Below are the code and all the weights of a small trained network. Each question names an input and a class and asks about switching units off, where a switched-off unit gives its printed mean instead of its output.

import numpy as np


def w(rows, s, z=0):
    codes = np.array(rows[::2]) - 128.0
    scale = np.full(codes.shape[1], s)
    scale[-1] = z or s
    return codes * scale


def norm(h):
    return h / np.sqrt((h * h).mean(-1, keepdims=True) + 1e-5)


def f(y):
    return y / 2 * (1 + np.tanh(0.7978845608 * (y + 0.044715 * y**3)))


def log_softmax(a):
    a = a - a.max(-1, keepdims=True)
    return a - np.log(np.exp(a).sum(-1, keepdims=True))


def net(x, mask):
    res = np.array(x, float).reshape(1, 6) / 4 @ E
    u = 0
    for l in range(2):
        y = f(norm(res) @ A[l][:, :-1].T + A[l][:, -1])
        res = res + np.where(mask[u : u + 9], y, B[l][:, -1]) @ B[l][:, :-1]
        u += 9
    return log_softmax(norm(res)[-1] @ U[:, :-1].T + U[:, -1])


A, B = {}, {}
E = w([
[106,185,200,203,113,31,224,136],'x0',
[160,139,6,128,193,166,129,99],'x1',
[78,224,223,126,40,151,69,48],'x2',
[211,44,145,2,101,243,160,17],'x3',
[170,175,180,81,39,161,118,208],'x4',
[75,178,99,40,224,59,170,33],'x5',
],0.0022)
A[0] = w([
[122,141,15,118,182,196,111,151,9],'L0N1',
[119,97,81,69,173,164,155,2,29],'L0N2',
[185,143,125,131,101,242,169,158,67],'L0N3',
[113,194,101,241,156,73,183,113,104],'L0N4',
[174,110,120,152,154,139,126,159,113],'L0N5',
[74,93,137,91,150,128,71,164,170],'L0N6',
[128,129,185,165,123,120,137,96,147],'L0N7',
[110,128,77,104,217,19,169,166,46],'L0N8',
[116,230,139,85,117,121,68,88,46],'L0N9',
],0.007,0.0015)
B[0] = w([
[113,195,45,118,103,147,25,133,197],'L0N1',
[181,175,144,223,138,151,138,3,253],'L0N2',
[203,78,174,84,99,70,174,164,182],'L0N3',
[134,107,157,209,122,40,142,126,230],'L0N4',
[86,179,140,69,61,96,107,90,148],'L0N5',
[146,159,126,191,112,78,135,141,147],'L0N6',
[125,176,57,172,94,187,107,159,154],'L0N7',
[110,110,99,46,129,90,178,221,215],'L0N8',
[50,156,133,127,77,152,208,114,187],'L0N9',
],0.0072,0.0048)
A[1] = w([
[129,150,155,59,145,121,184,104,144],'L1N1',
[111,166,112,111,146,71,145,172,30],'L1N2',
[186,104,155,120,216,186,131,26,5],'L1N3',
[58,75,150,98,254,61,162,197,7],'L1N4',
[84,128,173,220,143,138,125,166,126],'L1N5',
[139,132,59,84,194,146,14,136,45],'L1N6',
[22,167,148,61,126,234,136,128,35],'L1N7',
[74,111,59,80,200,147,170,125,144],'L1N8',
[80,170,119,158,157,109,119,86,116],'L1N9',
],0.0085,0.0019)
B[1] = w([
[103,137,117,161,137,147,52,138,167],'L1N1',
[129,112,103,147,132,159,182,75,192],'L1N2',
[171,92,95,96,175,204,170,8,254],'L1N3',
[114,110,53,96,131,94,245,126,212],'L1N4',
[94,120,166,149,153,122,94,77,216],'L1N5',
[176,225,117,147,219,70,74,186,189],'L1N6',
[65,223,110,70,135,173,159,134,157],'L1N7',
[122,153,189,169,78,113,89,132,147],'L1N8',
[171,56,171,103,103,140,91,200,206],'L1N9',
],0.012,0.0042)
U = w([
[39,218,143,73,96,208,125,132,124],'0',
[92,89,56,135,143,47,245,144,167],'1',
[72,94,222,218,105,97,90,108,165],'2',
[103,100,111,127,167,138,69,153,42],'3',
[101,75,84,113,145,170,95,163,3],'4',
[189,205,55,130,201,77,55,180,144],'5',
[206,94,106,101,169,221,125,1,162],'6',
[207,52,179,58,55,134,104,213,133],'7',
],0.0095,0.006)

Each question gives the input, the list of numbers given to net, and the class t.
The units are the neurons (one row each of A and B). Each row of codes is followed by its name. A weight is (code - 128) times the scale printed after its matrix; where a second scale follows, it is the last column's (A, B and U).
mask holds one flag per neuron, layer by layer. A switched-off neuron (its flag False) gives its mean, the last column of its row in B, instead of its output. The means were averaged over made-up inputs and are rounded, as every weight is.
A unit's drop is (log p(t) with every unit on - log p(t) with that unit switched off) / (log p(t) with every unit on - log p(t) with every unit switched off).
The circuit of an input: a set's keep is (log p(t) with only the set's units on - log p(t) with every unit switched off) / (log p(t) with every unit on - log p(t) with every unit switched off). Starting from the 12 units with the biggest drops (on a tie, the unit counted first), units are removed one at a time, each time the one whose removal leaves the highest keep (on an exact tie, the one counted first), for as long as the keep stays at least 0.8.
units of the circuit, in order: the units of the circuit, biggest drop first
top k neurons: the k neurons with the biggest drops, biggest first
k most important neurons of layer l: the k neurons of layer l with the biggest drops, biggest first
drop when u is switched off: that unit's drop, to one decimal
input [-5,5,-1,-7,-7,-1], class 5: units of the circuit, in order : [L0N1, L1N6]
input [-6,2,-3,-5,-8,2], class 5: units of the circuit, in order : [L0N1, L1N6]
input [2,-1,1,-6,-5,-6], class 2: top 2 neurons : [L1N5, L0N8]
input [-5,-1,7,-5,-1,8], class 0: units of the circuit, in order : [L0N9, L1N7]
input [3,8,-2,8,8,-4], class 7: units of the circuit, in order : [L0N3]
input [-8,-7,-5,-3,-4,3], class 5: 4 most important neurons of layer 0 : [L0N1, L0N4, L0N9, L0N3]
input [-2,1,0,-2,-8,-5], class 5: units of the circuit, in order : [L0N1, L1N6, L0N2]
input [-5,-8,7,-6,-7,8], class 2: units of the circuit, in order : [L0N9, L1N9]
input [-6,3,4,4,4,-5], class 7: units of the circuit, in order : [L0N3, L1N3]
input [2,0,-2,2,-2,-4], class 7: 2 most important neurons of layer 0 : [L0N2, L0N3]
input [8,-1,2,2,2,6], class 2: units of the circuit, in order : [L1N3, L1N4]
input [1,-7,4,1,2,-3], class 0: top 2 neurons : [L0N4, L0N2]
input [4,-2,-3,-6,8,-5], class 2: top 2 neurons : [L0N8, L1N5]
input [-4,3,2,-3,2,0], class 5: units of the circuit, in order : [L0N1]
input [-5,-7,4,-6,5,5], class 0: top 2 neurons : [L1N7, L0N9]
input [3,1,-2,4,8,1], class 7: top 3 neurons : [L0N2, L0N3, L1N3]
input [-2,8,-6,-5,-8,8], class 5: 2 most important neurons of layer 0 : [L0N1, L0N9]
input [2,7,8,-4,7,2], class 0: top 3 neurons : [L0N9, L1N7, L0N2]
input [7,-4,7,4,5,-4], class 0: 2 most important neurons of layer 0 : [L0N4, L0N2]
input [-7,5,-7,0,-7,1], class 5: units of the circuit, in order : [L1N6]
input [6,-7,0,5,-3,-1], class 0: 2 most important neurons of layer 1 : [L1N7, L1N3]
input [-1,8,5,-3,6,6], class 0: top 2 neurons : [L0N9, L1N7]
input [2,-6,-7,5,6,2], class 7: 2 most important neurons of layer 1 : [L1N3, L1N1]
input [-2,8,-2,3,6,-4], class 5: top 2 neurons : [L0N1, L1N6]
input [6,-8,-1,4,-5,-6], class 2: top 2 neurons : [L1N3, L0N2]
input [-3,6,3,7,4,-7], class 7: top 2 neurons : [L0N3, L0N2]
input [-6,-5,3,-8,-7,-3], class 2: top 2 neurons : [L0N8, L1N5]
input [-2,8,7,-3,3,-4], class 0: top neuron : [L0N9]
input [-6,-1,-5,0,7,-8], class 7: drop when L0N3 is switched off : 0.6
